Below is a small trained network, with its code and all its weights. Each question gives an input and a class and asks what happens when units are switched off, that is, made to give their printed mean instead of their output.

import numpy as np


def w(rows, s, z=0):
    codes = np.array(rows[::2]) - 128.0
    scale = np.full(codes.shape[1], s)
    scale[-1] = z or s
    return codes * scale


def f(y):
    return y / 2 * (1 + np.tanh(0.7978845608 * (y + 0.044715 * y**3)))


def log_softmax(a):
    a = a - a.max(-1, keepdims=True)
    return a - np.log(np.exp(a).sum(-1, keepdims=True))


def net(x, mask):
    res = np.array(x, float).reshape(1, 6) / 4 @ E
    y = f(res @ A[0][:, :-1].T + A[0][:, -1])
    res = res + np.where(mask, y, B[0][:, -1]) @ B[0][:, :-1]
    return log_softmax(res[-1] @ U[:, :-1].T + U[:, -1])


A, B = {}, {}
E = w([
[126,140,114,131,116,129,146,139,131,136,135,124],'x0',
[195,248,82,134,231,230,126,125,86,101,60,28],'x1',
[143,120,123,135,124,140,133,113,118,123,128,151],'x2',
[21,70,178,179,117,167,219,77,26,153,101,24],'x3',
[26,217,164,137,200,126,148,191,32,48,199,255],'x4',
[148,137,185,253,178,92,186,74,236,48,185,81],'x5',
],0.007)
A[0] = w([
[210,184,65,76,164,92,40,171,227,123,164,198,66],'n0',
[54,2,185,116,19,2,128,105,175,152,197,199,39],'n1',
[155,147,185,233,169,96,197,70,215,46,198,82,5],'n2',
[177,234,96,124,199,212,124,113,96,106,44,58,46],'n3',
[100,160,143,150,157,153,120,140,88,135,169,183,17],'n4',
[91,151,114,47,88,154,97,126,99,165,73,140,3],'n5',
[117,107,87,58,107,162,90,167,36,198,86,157,44],'n6',
[49,81,155,148,142,168,177,116,84,148,96,80,14],'n7',
[218,61,92,146,85,120,96,60,200,209,49,44,67],'n8',
[55,205,139,153,176,106,152,136,110,56,190,172,103],'n9',
[155,138,98,113,129,126,108,157,166,108,145,145,24],'n10',
[92,64,160,127,87,79,146,121,153,177,173,177,8],'n11',
[53,89,132,142,135,150,203,93,49,146,126,68,45],'n12',
[93,119,66,27,67,169,76,175,31,179,60,152,72],'n13',
[36,70,156,157,114,160,202,76,55,169,103,57,83],'n14',
[196,117,151,112,83,132,123,102,137,134,86,95,25],'n15',
[181,168,101,89,120,76,69,150,184,123,153,171,57],'n16',
[123,144,158,162,166,102,174,101,199,90,147,111,6],'n17',
[164,219,110,141,224,184,136,92,124,129,97,73,44],'n18',
[203,162,79,95,162,104,73,150,177,122,160,174,19],'n19',
[197,36,94,112,55,144,117,96,178,167,42,51,75],'n20',
[163,93,147,134,111,159,115,73,183,172,107,91,81],'n21',
[46,194,169,136,186,146,126,195,24,91,157,203,61],'n22',
[125,116,117,135,144,104,119,119,145,138,77,126,54],'n23',
[140,163,121,126,119,145,100,119,108,91,117,94,12],'n24',
],0.0066,0.0034)
B[0] = w([
[156,178,200,143,62,146,96,77,144,78,54,83,249],'n0',
[31,81,24,136,119,204,55,225,65,87,124,65,255],'n1',
[225,36,143,201,194,136,165,161,218,240,150,175,231],'n2',
[65,62,2,131,84,186,51,211,68,95,157,74,243],'n3',
[127,165,127,102,135,84,157,108,98,144,148,152,154],'n4',
[146,87,134,181,157,130,127,151,186,155,149,143,168],'n5',
[184,74,144,197,206,132,169,154,207,183,146,141,207],'n6',
[155,154,173,121,85,130,99,102,145,91,74,116,178],'n7',
[76,170,149,41,167,57,203,94,63,119,189,186,243],'n8',
[138,160,135,66,140,73,214,100,100,142,169,130,222],'n9',
[130,150,128,143,124,134,120,112,123,138,80,127,142],'n10',
[91,120,48,121,111,149,90,188,112,103,140,85,175],'n11',
[160,186,177,151,72,140,82,73,145,86,63,106,196],'n12',
[213,28,173,196,207,133,178,125,199,197,154,134,239],'n13',
[178,205,176,152,37,131,70,63,201,79,29,109,221],'n14',
[94,148,152,126,144,119,132,132,112,143,147,164,152],'n15',
[152,151,164,132,89,148,117,82,138,94,69,90,195],'n16',
[165,88,134,164,144,128,129,131,172,163,144,162,166],'n17',
[40,78,42,121,120,191,65,201,102,101,150,112,212],'n18',
[151,172,177,135,67,157,93,86,131,105,78,93,193],'n19',
[82,194,144,57,167,67,185,101,68,118,182,183,235],'n20',
[132,162,142,108,137,96,158,127,104,153,175,164,172],'n21',
[100,193,145,41,147,61,177,101,85,144,180,197,234],'n22',
[123,132,121,129,129,110,145,139,141,96,125,146,123],'n23',
[101,124,118,141,126,123,116,130,127,130,125,151,130],'n24',
],0.0073,0.0093)
U = w([
[93,217,150,46,154,59,207,106,32,126,216,162,252],'0',
[58,82,1,140,101,203,54,201,52,104,150,101,59],'1',
[168,215,209,147,36,149,88,78,132,96,11,112,158],'2',
[202,36,158,210,210,138,173,145,187,191,175,144,28],'3',
],0.0076,0.00044)

Each question gives the input, the list of numbers given to net, and the class t.
The units are the neurons (one row each of A and B). Each row of codes is followed by its name. A weight is (code - 128) times the scale printed after its matrix; where a second scale follows, it is the last column's (A, B and U).
mask holds one flag per neuron, in row order. A switched-off neuron (its flag False) gives its mean, the last column of its row in B, instead of its output. The means were averaged over made-up inputs and are rounded, as every weight is.
A unit's drop is (log p(t) with every unit on - log p(t) with that unit switched off) / (log p(t) with every unit on - log p(t) with every unit switched off).
most important unit: the unit with the biggest drop
top k neurons: the k neurons with the biggest drops, biggest first
drop when u is switched off: that unit's drop, to one decimal
input [5,-2,7,-6,0,-7], class 3: top 3 neurons => (n13, n6, n14)
input [6,-2,-4,-6,6,8], class 3: most important unit => n2
input [5,5,-4,-6,2,-2], class 2: top 2 neurons => (n0, n1)
input [7,2,2,4,-8,-8], class 0: top 3 neurons => (n20, n8, n2)
input [3,-8,2,6,6,-8], class 1: top 2 neurons => (n1, n11)
input [-7,-5,-3,-8,-6,-1], class 2: top 2 neurons => (n0, n16)
input [-8,-3,5,-8,-8,8], class 0: top 2 neurons => (n8, n20)
input [5,-8,-8,5,-7,1], class 1: top 4 neurons => (n1, n11, n22, n9)
input [-6,4,-1,-1,-3,1], class 1: top 3 neurons => (n3, n22, n9)
input [0,4,1,-7,-7,0], class 0: top 2 neurons => (n8, n20)
input [5,-6,2,-1,-6,0], class 0: top 3 neurons => (n8, n20, n3)
input [1,-7,2,6,-2,-8], class 3: drop when n3 is switched off => 0.7
input [-1,-8,-5,0,7,0], class 1: drop when n22 is switched off => -0.1
input [0,0,2,8,7,7], class 2: most important unit => n14
input [-8,8,5,7,-1,7], class 1: drop when n3 is switched off => 1.9
